Below are the code and all the weights of a small trained network. Each question names an input and a target symbol and asks about switching units off, where a switched-off unit gives its printed mean instead of its output.

import numpy as np


def w(rows, s, z=0):
    codes = np.array(rows[::2]) - 128.0
    scale = np.full(codes.shape[1], s)
    scale[-1] = z or s
    return codes * scale


def f(y):
    return y / 2 * (1 + np.tanh(0.7978845608 * (y + 0.044715 * y**3)))


def softmax(a):
    e = np.exp(a - a.max(-1, keepdims=True))
    return e / e.sum(-1, keepdims=True)


def log_softmax(a):
    a = a - a.max(-1, keepdims=True)
    return a - np.log(np.exp(a).sum(-1, keepdims=True))


def net(x, mask):
    ids = ['ΓΘΛΣΦΩαεημξπτψ'.index(c) for c in x.split()]
    T = len(ids)
    res = E[ids] + P[:T]
    q, k, v = (res @ M[0].T for M in (Q, K, V))
    z = softmax(np.where(np.tri(T) > 0, q @ k.T / 2**0.5, -1e9)) @ v
    res = res + np.where(mask[0], z, O[0][:, -1]) @ O[0][:, :-1]
    y = f(res @ A[0][:, :-1].T + A[0][:, -1])
    res = res + np.where(mask[1:13], y, B[0][:, -1]) @ B[0][:, :-1]
    return log_softmax(res[-1] @ U[:, :-1].T + U[:, -1])


Q, K, V, O, A, B = {}, {}, {}, {}, {}, {}
E = w([
[73,156,139],'Γ',
[74,152,137],'Θ',
[70,155,140],'Λ',
[153,109,134],'Σ',
[74,154,138],'Φ',
[72,158,137],'Ω',
[162,168,122],'α',
[152,112,130],'ε',
[71,159,142],'η',
[83,151,139],'μ',
[71,161,140],'ξ',
[151,114,126],'π',
[170,110,88],'τ',
[184,253,150],'ψ',
],0.023)
P = w([
[162,118,214],'0',
[134,131,194],'1',
[120,141,172],'2',
[110,154,145],'3',
[103,161,122],'4',
[92,171,97],'5',
[80,179,77],'6',
[72,188,52],'7',
[64,195,29],'8',
[51,204,7],'9',
],0.013)
Q[0] = w([
[143,252,144],'H0',
[192,166,133],'H0',
],0.024)
K[0] = w([
[162,249,167],'H0',
[246,147,157],'H0',
],0.014)
V[0] = w([
[166,247,120],'H0',
[49,178,3],'H0',
],0.0059)
O[0] = w([
[68,2,144,255],'H0',
[200,125,235,136],'H0',
],0.0089,0.0069)
A[0] = w([
[148,130,65,107],'N0',
[137,73,82,72],'N1',
[167,217,106,125],'N2',
[143,93,156,192],'N3',
[248,90,69,215],'N4',
[73,159,28,49],'N5',
[157,60,162,253],'N6',
[161,198,82,254],'N7',
[118,127,91,76],'N8',
[88,107,147,208],'N9',
[158,73,208,220],'N10',
[105,129,163,79],'N11',
],0.015,0.007)
B[0] = w([
[124,138,165,135],'N0',
[78,86,102,143],'N1',
[218,10,122,128],'N2',
[93,153,148,154],'N3',
[107,169,209,164],'N4',
[152,104,177,173],'N5',
[80,177,160,188],'N6',
[155,207,83,188],'N7',
[146,100,150,125],'N8',
[156,166,105,255],'N9',
[62,135,179,174],'N10',
[154,117,134,141],'N11',
],0.012,0.008)
U = w([
[133,135,167,10],'Γ',
[164,165,5,151],'Θ',
[143,134,179,19],'Λ',
[126,134,147,2],'Σ',
[125,126,162,13],'Φ',
[177,124,63,139],'Ω',
[122,80,143,104],'α',
[103,92,123,59],'ε',
[121,195,2,224],'η',
[120,76,146,99],'μ',
[137,88,167,88],'ξ',
[78,69,80,96],'π',
[145,55,225,122],'τ',
[68,230,194,183],'ψ',
],0.0089,0.0079)

Each question gives the input, a string of symbols that net reads in full, and the target symbol t.
The units are the heads (2 rows each of Q, K, V and O) and the neurons (one row each of A and B). Each row of codes is followed by its name. A weight is (code - 128) times the scale printed after its matrix; where a second scale follows, it is the last column's (O, A, B and U).
mask holds one flag per unit, heads first, then neurons. A switched-off unit (its flag False) gives its mean, the last column of its rows in O or B, instead of its output. The means were averaged over made-up inputs and are rounded, as every weight is.
A unit's drop is (log p(t) with every unit on - log p(t) with that unit switched off) / (log p(t) with every unit on - log p(t) with every unit switched off).
The circuit of an input: a set's keep is (log p(t) with only the set's units on - log p(t) with every unit switched off) / (log p(t) with every unit on - log p(t) with every unit switched off). Starting from the 12 units with the biggest drops (on a tie, the unit counted first), units are removed one at a time, each time the one whose removal leaves the highest keep (on an exact tie, the one counted first), for as long as the keep stays at least 0.8.
units of the circuit, in order: the units of the circuit, biggest drop first
top k neurons: the k neurons with the biggest drops, biggest first
drop of u: that unit's drop, to one decimal
input Ω α τ Σ Σ ε Θ ψ α, target ψ: units of the circuit, in order => (H0, N6)
input π α ε Ω Ω Θ Γ μ α Σ, target ψ: units of the circuit, in order => (H0, N4)
input α ξ Λ α, target η: units of the circuit, in order => (H0, N7)
input η α ε α, target η: units of the circuit, in order => (H0, N7, N10)
input π α ε π ε, target η: top neuron => (N10)
input α Γ α Σ Θ τ α, target Θ: units of the circuit, in order => (N7, N2, N10)
input τ Φ π π, target η: top 3 neurons => (N7, N10, N5)
input ε π π, target η: top 2 neurons => (N7, N10)
input ε Σ Γ τ, target ψ: top 2 neurons => (N4, N7)
input ψ α Σ, target ψ: top 2 neurons => (N6, N10)
input α Γ ε Φ α ψ ε, target ψ: drop of N6 => 1.0
input Ω Φ π, target ψ: drop of N10 => 0.1
input μ Φ π Γ π μ, target η: drop of H0 => 0.3
input ε π Θ ε, target η: drop of N5 => 0.0
